Both labels of each row
[ 21   1   4  19   4  41   1   8  21   7   5 -11  -9  12   6   9  -3 101
 -32   6  11 -24  42  10 -63 -13  22 -11 -18 -37  -4 -20] : j505, (36)
[  3   1  -7  -5  -4  -4  -2  -8   5  -6 -11  -6   4   1   1   3   3  10
  -3  -4  14  -2   2   5  -6  -1  -7   4   5  -8   1  -4] : j984, (36)
[-10  32  -4   6  12 -18  -4 -15   3 -12  28  12 -23   0   4   8   1 -46
  -6  -2   0  -8   6  23 -31 -21   1 -11  10 -23 -41 -17] : j984, (36)
[ 14  12 -15 -23   5  -8  -8  13 -21   4 -16  -2 -15   3  12  13   3 -10
  -4  -1  -7  -7  -9  25   0  -8 -14 -14  12  -8  -4  -4] : j984, (45)
[ 46   6 -22 -14   8  -6 -10  -5  -9  -1  -6  -8   8 -10   3   0   7  35
   5   2   1   3 -21  14  30  10 -24  -9  10   3  20  17] : j984, (45)
[  2 -11 -17 -26  16 -30 -27  15 -17  37   8   3  14 -10   9   8  -6  39
 -11 -12 -17 -11 -11  25  22   6 -21  15  27 -39  34   1] : j984, (36)
[-15 -16  13   4  -9  -3   3 -13  13  -6  -1   8   1  -2 -12 -14  -3 -39
  10   8   1   0  11 -44   8   4   5  11   7  19 -22  -3] : j505, (36)
[ 11   7  -3   8   4  -5   4 -19  -6 -24 -20  -2 -15   8  -1   3   1 -29
 -17  -2   4 -11  17   7 -40 -18   0 -12   5 -39 -19 -23] : j984, (36)
[ 28 -24 -57 -38  47 -16 -67  74 -41  71  22   6  22 -34  41  21 -12 100
 -11 -42 -27 -21 -25  56  47   7 -31  24  38 -34  64  26] : j499, (36)
[ -4 -13  12   4 -13   7   6  -1   5   4   6  -2   7   3  -6  -3  -7  40
   3   9   0  -5  18 -11   4 -12   6  17 -11   1   6   4] : j505, (36)
[  6  -4   9  -1  -4   4   3   5  -5 -16  -7  -5  -7  12 -14  -9  -8 -19
 -13   6 -16  -6  12 -10 -14  -1  15  -2  -7 -12 -13  -9] : j505, (36)
[  0 -20  18  22  -8  30  17  -7  12  -3   6 -18   0  43 -29  18  30  80
   3  21  12  10   8 -20   2  16  19  18 -43  28   2   0] : j505, (45)
[  7  11 -52   7   9  16   3   2   6  -8 -16 -13  19   0 -16  37   1  95
  -1   4   5  -7  31 -14  -7  11 -16   2  -3 -19   4 -11] : j984, (36)
[ -2  13 -25 -11  -1 -31   4   6 -18  12  -2  20  -2   5  12  -2  -7 -64
   4  -6   1   4 -18  23  12   0 -12 -28  30   0   7 -21] : j984, (36)
[ -4  -3   3   4   2  26  12  12  11  13   1  -9   1  13  -3  -9   0  23
 -12   2   0 -10  22  30 -11   2  18   0  10  -3  -2 -11] : j499, (36)
[  2   3  -1  13   2  26  11   4  18  -9  -6   0   5   1   3  -8   4  17
 -10   4  -6  -3  16 -11 -15  -7   8  -9   2   9 -17 -12] : j499, (36)
[  0  -5   6  -2  -2  19  -6   2   8  -4   6   3  -5   3  -4 -14   1 -18
  -9  -6  -9  -9  22 -25 -13  -8  -2  -8  10  16 -35  15] : j499, (36)
[  4 -11  25  21 -17  32  34   0  23 -14   0  -5   8  16 -22 -14   2  56
  -7   5  -1  -5  44 -35 -23  -3  23   2 -39   6 -14 -16] : j505, (36)
[ -3  -6  34  25 -26  31  38 -31  23 -40 -11   0  -1  36 -26 -22  10 -18
   0  15   4   9  36 -30 -14   3  22   0 -23  -9 -40 -24] : j505, (36)
[  8   0 -26  -3  11  -1 -19  11  -8  25  -6  -7  23  -4   2   3  -4  70
  13 -10   3 -15   9  -1  -1   9 -26   1  17 -13  18   2] : j984, (36)
[ 14  10  -2 -11  -5 -16  -5  -4  10  -6 -19  -4  -6   8  -6 -22  -5  12
   6 -15  14 -12   5  -1   4  13 -20  26 -12 -18   4 -13] : j984, (36)
[ 46  -4  -9   7   7  18  -8  11  -6   5  -3  -7  -9  -3   7   5   3  49
  -7  -4   4   3   8   3  -4 -10   0 -13  -4  -8   2 -11] : j984, (45)
[ -9 -34  14  17  -1   5   7  -5  11 -10  -1   8   5   2  -8 -24   1  -7
  -7   0  -5  -3  13 -34  -1  -2   8  10  -5  17 -10  -6] : j505, (36)
[-30  16 -16   6  -7  -4  17 -10  15 -22 -17   6   2   3  -7   0   0 -47
   5   5  15  -7  10  -2 -16  -3  -4 -13   7   1 -16 -14] : j984, (36)
[-10  24  -4  13 -12  -5  23 -30  17 -30 -24   3   5  18 -14  -9  -1 -42
   3   4  19  -9  26   2 -36 -11   4 -14  13  -9 -29 -30] : j984, (36)
[ 15   1   3  28   1  -1   6 -14   9  -1 -20  -6   5   9 -15  -2  -6  11
   3  -5  13 -11  29 -42  -9   5  -7  -4  -2  -3 -18 -12] : j984, (36)
[ 11  19  -2   7   2  12  -2  -5  -3 -10   4   9 -17   2  11   8  -4 -37
  -7   6 -11   3  -6   5 -14 -15  20 -14   0 -10  -6   2] : j505, (45)
[-25  -6   6   1  -8 -10  13 -10  10  -4 -19  -6  36   8 -14  -7   8  -3
  28  -5  10  13 -16 -28  33  32 -28   6  16  19  -9  -4] : j984, (36)
[-13 -16   0  -4  11 -27 -11  12   6  -6  15  24   8  -7   4 -15  -9 -86
   4  -3 -26   0  -7 -13   3  -6  12  11  21  29  -8   3] : j499, (36)
[  5  37  -8   1  -6   0  16 -20   0 -26 -26   1 -32   9  -1  -5   3 -27
  -6   6  27  14 -18  29 -36  -4   6 -26 -14  -2 -10  -2] : j984, (45)
[  5   8   4  41   1  12  14   8  15  -7  10  -3   3   1  -9 -15   2 -31
 -11  -7 -17  -2  27 -23 -26 -11  11 -15  -3  11 -28 -17] : j499, (36)
[  8 -15   1   4   5  10  -2  -3   5  -1  -1 -10 -10  21 -17 -10  -3  15
   0  -1 -13 -15   4 -24   1   3   2   3   0  -1   5   1] : j499, (36)
[-13  -8  13   2  -1  -2  -5  -4  -1  -2  16   0  -3   4 -16   5  -7   2
  -7   3  -8  -5   0  -5  -6  -8  14   2   1 -18 -14  -3] : j505, (36)
[ -2 -13   1  10   0  15  18   7   4   2   9  -8   8   8  -7  -5   7  23
  -4  -8  -3  -2  20 -19  -1   6   5  -3  -5   8  -5 -17] : j499, (36)
[  6  -6 -12  16  -6   5  19  -9  12  -1 -24 -24  17  12 -14  -5   6  64
  10   6  20  -2  29 -23  -1   6 -12  -1  -3  -9  -2 -11] : j984, (36)
[-38 -20  29  -4 -29 -22  13  -2   6 -16  13  17  12  -2 -26 -19   0 -67
  34  14  -3  17 -38 -21  42  25  12  24 -12  47  -3  22] : j505, (45)
[  7  22  -4   4   2  14  14  -4   1  -3  -7 -12   8   9   4  -1   9  38
  -8   5  12  -7  27  19 -18  -5  -2 -10   5  -4  -5 -24] : j984, (36)
[ -6  -3   0   9   6  13   6   3  16 -11  -2 -10   7   2  -5  -7   9  30
 -18  -8  -4  -6  20  -9 -14  -7   7  -3  -4  -2  -6 -14] : j499, (36)

Both labels of each row
[  2 -16   0   5   4  24  -2 -20   5  27 -11 -15   2   5  11  15  28 -20
  13   9 -25   2   7 -54  23 -14 -18   3   8 -23 -21   9] : j980, j530
[  2   9  15 -19 -11  11   9 -15   5  24  -4  -2  14   8  20  19  22  -1
  -5 -19 -19   2  19 -25   8  -4  -4  -4   3 -30 -17  13] : j980, j530
[  3  21  -7  -1  24   8  19 -19 -11  26  -3  -6  -1  -3   3  -7  19  19
   6 -12  11  -1  -8 -22  -6 -15  -5  10  -1  -9  18 -22] : j980, j621
[ 10 -10  12 -32 -15   4   5   4   7   7  -7   7 -14   7  13  25   2 -19
   3   4  -1  -6   2  -5  -8   9   7  12   0 -23 -40 -17] : j980, j333
[  7  10   9  -5   0   8  11 -42   4  31  -6   1   9  20  20  30  26   2
  -2 -10  -7  16  12 -37  15 -12  10 -19   6 -52 -17  -4] : j980, j530
[  3   7   6   0  15  11  12  -3   4  28 -12   7   7   3  -3   6  15  -9
   6  -3  -2   9  -5 -13   2 -20  -1   2   1   0  -1 -19] : j980, J289
[ 13 -22   9 -48 -28  12 -15   7   8  -3  -7  11  -1   9  23  34   5 -25
  -1   8 -22  -1  18  -5  -1   6  -2   3   7 -27 -53  -3] : j980, j333
[  9   6  22 -18 -34  -4   4  -1  17  20   4   5   7  16  12  18  29 -14
  -8  -5  -5  -1  20 -23   0  -6   1  -5   2  -7  -9  10] : j980, j530
[  2   8  -1 -10  13  18  26 -19  10  29  -4 -10   1  -1   3   0   9  -9
  14  -9  13  13 -19 -20   0  -8 -10  12   5  -4  -5 -29] : j980, j333
[ 11 -23  18 -26 -10  21 -15   3 -10   4 -25   7  -9   6  16  21  26 -44
  -3  14 -20  -5  15 -36  14   3  -1   1   5 -25 -49   9] : j980, J289
[ -6   6   3  -8 -10   8   7  -5   2  26   0  -8  17   3   6  -6  -2   4
   0  -5   2  -6  11   0  -7  -7  -5   8  -5   3  11  12] : j980, j530
[  2  15  10 -19 -19   4  -1   2   4  12  -1   5  10   8 -21  19  -1 -11
  -6  -8 -15   3  12   1   0   0  -4  -6   0  -3  -9   5] : j980, j530
[-14   1   3  -9   1  11  14  -6   4  31  -9  -1  11   3   3   8   5  -7
  -2  -8   7   2   7  -7  -6  -2   1   0  -2 -14 -16   7] : j980, J289
[  4  -4   6 -23  -2   9   7  -7   5   9  -2  -5 -11  -7   3   3  -2 -11
   2  -1   6   8  -8   3  -7   5 -16  15  -9 -14 -16 -20] : j980, j333
[  3 -12   3 -10  -6  -9  -4 -12  17 -13   4  -7  -8  -2   6  16  10 -12
   1  -3   9  -8  11 -17 -16  -6  -7 -10   9   0  -2   5] : j579, j530
[  5   4  13 -20  -3  11   7 -13   3  22 -13  -6  13   9  15  17  26  -2
  -6  -6 -20   5  22 -27  19 -10  -5 -10   5 -22 -17   8] : j980, j530
[  0  15   5  -9  14  13  16 -21   3  30  -9  -4  17  30  13  12  30  -7
  -1  -2 -17  16   1 -34  20  -8   3  -7   5 -41 -11   6] : j980, j530
[  1   0  10 -15 -13  31  11  -5   0  22  -8   1   3   3  10   9   1 -21
   6   0   3   2   2  -6 -13  -2   0  11  -8  -3 -15 -10] : j980, J289

Two labels a row
[-14 -31  -3 -27 -17  17  22  -9 -26   6   8   5  -4  76 -12 -12  12 -16
 -22 -12   7  -8   1 -20 -50  -1  20  -2   9  25   3  11] : J382, j75
[ 14 -12  -4   3 -13  12   9 -31 -16 -21  15  -2  -8  40 -11 -18  -2  -9
 -13 -13   9  17  -4 -25  -4 -14  34  -7  24  18  30  15] : j477, j953
[ -8  22  -9  -5 -12   9  16  -2 -18   7  19 -15 -18  41 -11  -5  25  -1
 -29 -31  40   8  14 -19  27   1  -5   2 -15  17  40 -29] : j13, j75
[ -3  -1   1  -4 -36   7  11 -31 -20 -28  16  -3  -3  52 -17 -17  22 -21
 -19 -19   6 -17   7 -25  -5  -1  21  18   1  23  33  21] : j477, j953
[  9  11  -1  -2 -30  -5   5 -36 -24   1  21   6  -4  23   6 -11   2   9
 -13 -21  19 -31   5 -21  31  -1   2   0   9  31  45  13] : j477, j75
[ -4  -5  -8 -15   4   1  11  -9 -31 -23   8 -22   7  49  -1   1  10 -10
 -16   0  10  -1 -10 -29 -21   7  -3  10  -1  16  20  16] : J561, j953
[-27  -6   1  -1 -27  15  10 -38 -10 -16   5   2  -4  32   9 -19   3   0
 -23  -3   8 -12  -4  -9  -3   4  17   5  11  20  31  12] : j477, j953
[  1  -9  -7 -12 -10  19   9 -29 -15 -11 -16  -1  -7  55  -4  -8  26  12
  -6  -5  -1  -5   6 -16 -32  -9  10   3   3  24   2  11] : J382, J772
[  3  10   6  -4 -43  -5   6 -17 -19 -10   0   0  -2  45  -6  -9  13 -12
 -19  -3  16   2  -8 -27  -5  -1  -2   8   2  21  25  -5] : j13, j75
[  7   0  -2  -1 -13  -4  -1 -31 -19 -21   3 -12 -11  37  -5 -15 -28   8
  -4 -10 -26 -20  -1  -4   5  34   5   6   3  19  30   1] : j477, j953
[  1  33  -6 -15   1   6   4 -10 -16  -3  27 -24  -5  30 -21  31  10 -10
 -12  -6  20 -20 -17 -15   5  -5  15   8  11  20  35   2] : j13, j953
[-53  -7   0 -14 -13   9   5 -15 -22 -16   1  -1  -6  45   2 -13   1   7
 -13  -7  -6   1 -11 -24 -31   3  -3  15  10  26  16   7] : J382, j953
[  5   1 -23 -17 -21  -7  17  47 -27 -25  21  -1 -13  46  -6 -16  21  -5
 -14 -17  40  -4  25 -26  21 -15   0 -17  -4  23  24  -6] : j13, j75
[-12 -36  34  -2  -3  10  17 -13   8  15  -8  14   3  84   0 -48 -23 -13
 -23  12  16   5 -15   3 -84  13  25 -25  11  17 -54  -3] : j477, j75
[ -4  -5   7   6 -14   9  10 -30 -28 -23  14   5  -1  34   3 -25  -9   0
 -20  -6  18  -9  -8 -15  -1   4  23   6  22  10  21   9] : j477, j953
[  3 -16 -16 -26 -37  -4  18 -10 -24 -39   7  33 -19  84  -2 -25  12   0
 -17  10   9  -6  11 -32 -29 -10   6   5  -2  39  17  18] : J561, j953
[  0  -6   0   2 -19  17   9 -15 -23 -16   7  -2   8  33   2 -11   8   0
  31  -4  -1   4   9 -27 -19   5  -4   0  39  14  10  31] : j477, J772
[ 22  12  -5 -17 -18  10  16 -30 -74 -19  18   7  11  40  12 -11   4   3
 -17  -9   5 -42  11 -11   6  -5  -2 -25  29  24  27  17] : j477, j953
[ -8  27 -17  10 -15   3  -5   0  -4  -1   9 -23  -9  20   0  11  19 -60
  -4 -18   2  11   8  -5  10  -9  -8  -2   9   1  22  -4] : j13, J772

Both labels of each row
[ -5   8  10   0   6 -12   6 -23   6  14   2  -1  -7  -5  -3  -9   9 -13
 -15 -12  21  13  -5   0   1 -21  15   1 -10 -24  -6 -13] : j123, M
[  1   8  -4  -5   2   4  16  -9   8   5 -10  -8 -13  -9  -1 -10  -1  -4
 -25   5  14   1  11   4  -4 -20  11   6   4  -8 -16  -8] : J962, M
[-23   9  15   5  -1 -11  18 -29   8  13   2   4 -23  -6 -12  -7  10 -17
 -16   7  31  15  -5  16  10 -10   8   1  -4 -32 -13 -17] : j123, S
[  4  14  -1  -2   6  -5  12 -20   8   9 -10  -5 -10 -12   1  -9  12  -9
 -23 -10  12   4   5   0  -2 -31  12   4  -9 -23 -13  -8] : J962, M
[-17   9  11   3  17 -14   0 -14   4   3   1  -4   2  -9 -12  -8   6 -11
 -11  -9   7   1 -12  18  -3   8  14   3   1 -20  -2  -2] : j123, C
[ -7  10   4  -3   4 -11  10  -4   5   9   3  -5  -3   1   1 -14   6 -16
 -20 -11  11  15  -5  -1 -10 -17  28   4  -3 -22  -8 -10] : j123, M
[  1  14  17  -3  13   1  -2  -3   1   5   7  -8   2  -7  -2  -2   2  -2
  -5 -22  18  10  -4  -8  -4 -17  13   0  -1  -5   6  -1] : j123, M
[-13   0  -6   4   3 -17  24 -13  11   3  -2 -11 -20   2 -15  -3  13 -19
 -30  15  37  15   6  12   5 -20  14   1   3 -21 -17 -18] : J962, S
[-12   3   5   3  -8  -9  19 -19   8   5   3   4 -17   4  -4  -7   5 -13
 -12  12  23   3  -6   7  11 -14  11  -5  -1 -16 -10 -21] : J962, S
[-15   1  17  -3   6 -10   1  -3  12   9   1   1  -7 -15 -17 -10   0 -13
 -11  -4  19  10  -5   4 -11 -12  16   1  -8 -22 -10 -12] : j123, C
[ -2  10   1  -6   4 -11  11  -9   5   8  -4  -9  -6   2   2  -9  13 -12
 -21 -11  13  13  -1   0   0 -15  22   6   3 -21  -9  -9] : j255, M
[ -5  13  -1  -4  18 -16  20 -18  15   5   0 -17  -7 -12  -8  -9  11 -14
 -34  -5  22   4   6   6  -4 -23  21   3   2 -27 -16 -14] : j255, M
[ -4  20 -20   2  14  -8  29  -6   6  -3  -6 -17   0 -10   0 -11   8  -4
 -26   3   4 -15   7  11 -11 -12  13   9   0 -25 -12 -16] : J962, M
[ -6   4 -13  -1  -2 -18  10 -10   9   3  -5  -6  -7   7  -6  -4  11 -17
 -19   2  15  13   2   4   5 -15  17   3   1 -23 -13 -15] : j255, M
